Below are the code and all the weights of a small trained network. Each question names an input and a target symbol and asks about switching units off, where a switched-off unit gives its printed mean instead of its output.

import numpy as np


def w(rows, s, z=0):
    codes = np.array(rows[::2]) - 128.0
    scale = np.full(codes.shape[1], s)
    scale[-1] = z or s
    return codes * scale


def norm(h):
    return h / np.sqrt((h * h).mean(-1, keepdims=True) + 1e-5)


def softmax(a):
    e = np.exp(a - a.max(-1, keepdims=True))
    return e / e.sum(-1, keepdims=True)


def log_softmax(a):
    a = a - a.max(-1, keepdims=True)
    return a - np.log(np.exp(a).sum(-1, keepdims=True))


def net(x, mask):
    ids = ['ΓΠΣαβελμξτω'.index(c) for c in x.split()]
    T = len(ids)
    res = E[ids] + P[:T]
    u = 0
    for l in range(3):
        r = norm(res)
        for j in range(2):
            rows = slice(2 * j, 2 * j + 2)
            q, k, v = (r @ M[l][rows].T for M in (Q, K, V))
            z = softmax(np.where(np.tri(T) > 0, q @ k.T / 2**0.5, -1e9)) @ v
            o = O[l][rows]
            res = res + np.where(mask[u + j], z, o[:, -1]) @ o[:, :-1]
        u += 2
    return log_softmax(norm(res)[-1] @ U[:, :-1].T + U[:, -1])


Q, K, V, O = {}, {}, {}, {}
E = w([
[94,118,14,168,74,108,107,157,104,132],'Γ',
[135,165,143,89,145,215,203,80,218,69],'Π',
[105,118,4,208,69,123,89,151,182,162],'Σ',
[108,128,35,151,134,71,157,191,161,130],'α',
[79,171,64,193,134,105,103,68,105,158],'β',
[137,215,144,165,159,152,47,215,138,139],'ε',
[153,111,103,205,188,98,140,151,185,133],'λ',
[101,130,129,109,153,98,104,148,65,34],'μ',
[203,112,157,78,90,144,59,191,112,66],'ξ',
[142,17,124,121,89,120,84,53,139,66],'τ',
[175,152,211,135,63,62,131,130,148,72],'ω',
],0.026)
P = w([
[77,147,127,96,75,71,81,173,5,207],'0',
[86,106,77,212,84,62,79,177,145,132],'1',
[113,116,106,198,86,67,58,163,149,123],'2',
[120,118,121,168,110,80,74,147,161,98],'3',
[127,118,162,189,105,112,96,150,153,77],'4',
[156,134,156,173,119,119,64,121,188,62],'5',
[152,146,166,165,135,140,91,95,196,68],'6',
[162,167,176,136,164,166,112,55,194,73],'7',
[183,138,170,148,167,177,106,53,246,42],'8',
[216,139,183,132,135,217,119,55,233,35],'9',
],0.015)
Q[0] = w([
[147,148,66,211,128,116,46,116,207,3],'0.h0',
[127,149,147,119,130,150,156,109,113,181],'0.h0',
[118,80,158,55,106,132,245,144,105,137],'0.h1',
[169,127,78,198,130,80,30,81,183,17],'0.h1',
],0.054)
K[0] = w([
[167,120,207,62,111,250,139,16,176,24],'0.h0',
[95,158,167,121,193,64,109,131,75,123],'0.h0',
[106,154,132,167,87,104,98,173,85,207],'0.h1',
[205,197,254,79,144,243,210,88,224,78],'0.h1',
],0.038)
V[0] = w([
[134,129,82,113,159,127,217,182,142,252],'0.h0',
[225,70,170,192,153,97,70,118,98,206],'0.h0',
[179,125,191,199,145,37,107,118,119,105],'0.h1',
[100,63,114,131,193,102,68,170,84,151],'0.h1',
],0.025)
O[0] = w([
[106,49,220,199,79,242,240,171,63,190,2],'0.h0',
[2,47,216,48,156,142,81,178,128,218,70],'0.h0',
[10,204,154,93,71,49,202,116,243,106,155],'0.h1',
[134,159,12,74,184,147,130,133,90,81,72],'0.h1',
],0.0083,0.036)
Q[1] = w([
[12,164,225,2,145,136,196,68,67,141],'1.h0',
[154,103,231,223,88,204,219,116,94,165],'1.h0',
[166,158,99,219,150,124,58,173,175,98],'1.h1',
[190,96,203,171,101,166,180,103,102,118],'1.h1',
],0.042)
K[1] = w([
[139,107,131,224,126,80,133,215,230,84],'1.h0',
[70,159,5,122,105,141,135,253,95,164],'1.h0',
[147,175,197,63,106,119,159,105,30,110],'1.h1',
[97,127,58,144,73,54,138,194,49,202],'1.h1',
],0.045)
V[1] = w([
[197,59,163,82,127,97,174,163,128,67],'1.h0',
[184,155,164,160,66,77,91,126,73,155],'1.h0',
[109,74,120,127,98,56,189,2,72,132],'1.h1',
[98,242,163,182,203,100,131,147,67,115],'1.h1',
],0.051)
O[1] = w([
[175,114,151,102,172,169,91,189,117,28,17],'1.h0',
[147,146,175,162,173,94,153,119,50,154,105],'1.h0',
[127,45,118,220,113,72,57,191,124,62,71],'1.h1',
[65,252,103,152,97,122,113,84,123,80,250],'1.h1',
],0.024,0.018)
Q[2] = w([
[130,135,136,109,200,94,114,84,81,86],'2.h0',
[254,134,115,231,83,233,174,78,142,105],'2.h0',
[187,176,91,48,223,46,79,62,111,67],'2.h1',
[133,71,69,74,148,189,187,160,147,195],'2.h1',
],0.043)
K[2] = w([
[241,176,115,174,131,154,115,120,137,125],'2.h0',
[119,133,71,78,60,107,131,234,2,177],'2.h0',
[223,134,185,121,216,126,77,36,194,96],'2.h1',
[167,63,58,110,155,157,215,203,144,116],'2.h1',
],0.044)
V[2] = w([
[152,88,80,70,69,95,2,90,18,148],'2.h0',
[142,169,44,129,109,127,216,204,93,118],'2.h0',
[143,149,183,170,87,48,141,185,123,112],'2.h1',
[71,83,116,229,248,184,104,110,172,102],'2.h1',
],0.045)
O[2] = w([
[11,54,86,11,202,102,72,10,119,95,185],'2.h0',
[134,152,102,59,166,86,214,245,140,107,132],'2.h0',
[97,188,220,60,88,80,191,115,107,129,151],'2.h1',
[36,165,67,156,252,154,190,42,236,145,3],'2.h1',
],0.018,0.021)
U = w([
[102,89,142,42,130,88,148,144,88,110,23],'Γ',
[137,136,162,195,191,179,92,148,68,74,253],'Π',
[155,87,120,127,140,90,115,152,104,171,121],'Σ',
[134,117,146,107,168,113,145,214,167,101,173],'α',
[67,123,93,217,117,96,95,133,71,139,74],'β',
[115,195,158,98,142,203,114,110,103,163,117],'ε',
[120,122,148,191,123,198,116,179,199,96,234],'λ',
[152,199,72,128,146,94,79,133,128,20,13],'μ',
[191,137,158,63,131,171,36,179,100,88,119],'ξ',
[115,69,168,112,163,160,69,102,174,91,245],'τ',
[121,106,255,115,63,99,88,148,141,94,86],'ω',
],0.0091,0.0047)

Each question gives the input, a string of symbols that net reads in full, and the target symbol t.
The units are the heads (2 rows each of Q, K, V and O). Each row of codes is followed by its name. A weight is (code - 128) times the scale printed after its matrix; where a second scale follows, it is the last column's (O and U).
mask holds one flag per head, layer by layer. A switched-off head (its flag False) gives its mean, the last column of its rows in O, instead of its output. The means were averaged over made-up inputs and are rounded, as every weight is.
A unit's drop is (log p(t) with every unit on - log p(t) with that unit switched off) / (log p(t) with every unit on - log p(t) with every unit switched off).
The circuit of an input: a set's keep is (log p(t) with only the set's units on - log p(t) with every unit switched off) / (log p(t) with every unit on - log p(t) with every unit switched off). Starting from all 6 units, units are removed one at a time, each time the one whose removal leaves the highest keep (on an exact tie, the one counted first), for as long as the keep stays at least 0.8.
units of the circuit, in order: the units of the circuit, biggest drop first
unit that matters most: the unit with the biggest drop
which heads matter: for each layer, one digit per head in row order, 1 if its drop is at least 0.15 and else 0, layers parted by /
input ε μ μ Π ε λ Σ τ ε ω, target ε: units of the circuit, in order => (1.h1 0.h0)
input ξ ξ Σ Γ, target ξ: unit that matters most => 2.h1
input ω Π Σ ε Σ τ, target ω: which heads matter => 11 / 01 / 01
input β Γ μ ω ω ξ, target ω: units of the circuit, in order => (0.h1 2.h1)
input τ Π ω μ Γ ξ β, target τ: which heads matter => 01 / 01 / 10
input α ξ μ α, target ξ: units of the circuit, in order => (2.h1 1.h1 0.h0)
input Σ Σ α μ Σ ε Σ, target ε: units of the circuit, in order => (1.h1 0.h1)
input ε α α λ ξ λ, target ξ: units of the circuit, in order => (2.h1 1.h1)
input α ε β Γ Π β τ Γ, target α: units of the circuit, in order => (0.h0 2.h0 0.h1)
input μ β α μ ε β β μ τ ε, target τ: units of the circuit, in order => (0.h0 1.h1 2.h0)
input β Γ μ β μ ε ω Σ, target ω: units of the circuit, in order => (0.h1 2.h1)
input Π μ τ Γ ε Γ α β, target Π: which heads matter => 11 / 10 / 00
input α β μ β ε μ ω Γ, target ω: which heads matter => 01 / 00 / 01
input τ Π β, target τ: which heads matter => 00 / 01 / 10
input μ τ Γ, target τ: which heads matter => 10 / 01 / 10
input β ω λ ω ω μ Π α β Γ, target β: units of the circuit, in order => (1.h0 0.h1 1.h1)
input β α Γ, target β: units of the circuit, in order => (1.h0 1.h1)
input Π Σ λ ω, target Π: unit that matters most => 1.h0
input μ Γ ε Γ τ α, target τ: units of the circuit, in order => (2.h0 0.h0)
input Γ ε α, target ε: which heads matter => 10 / 01 / 00
input ε Σ λ α, target λ: unit that matters most => 0.h1
input β β α, target β: which heads matter => 10 / 11 / 00
input Π Γ ε, target Π: units of the circuit, in order => (1.h0 0.h1)
input Σ μ ω Π, target Σ: which heads matter => 11 / 11 / 00
input ξ μ ω Π μ ω Σ τ τ Σ, target ξ: units of the circuit, in order => (1.h1 2.h1 0.h0)
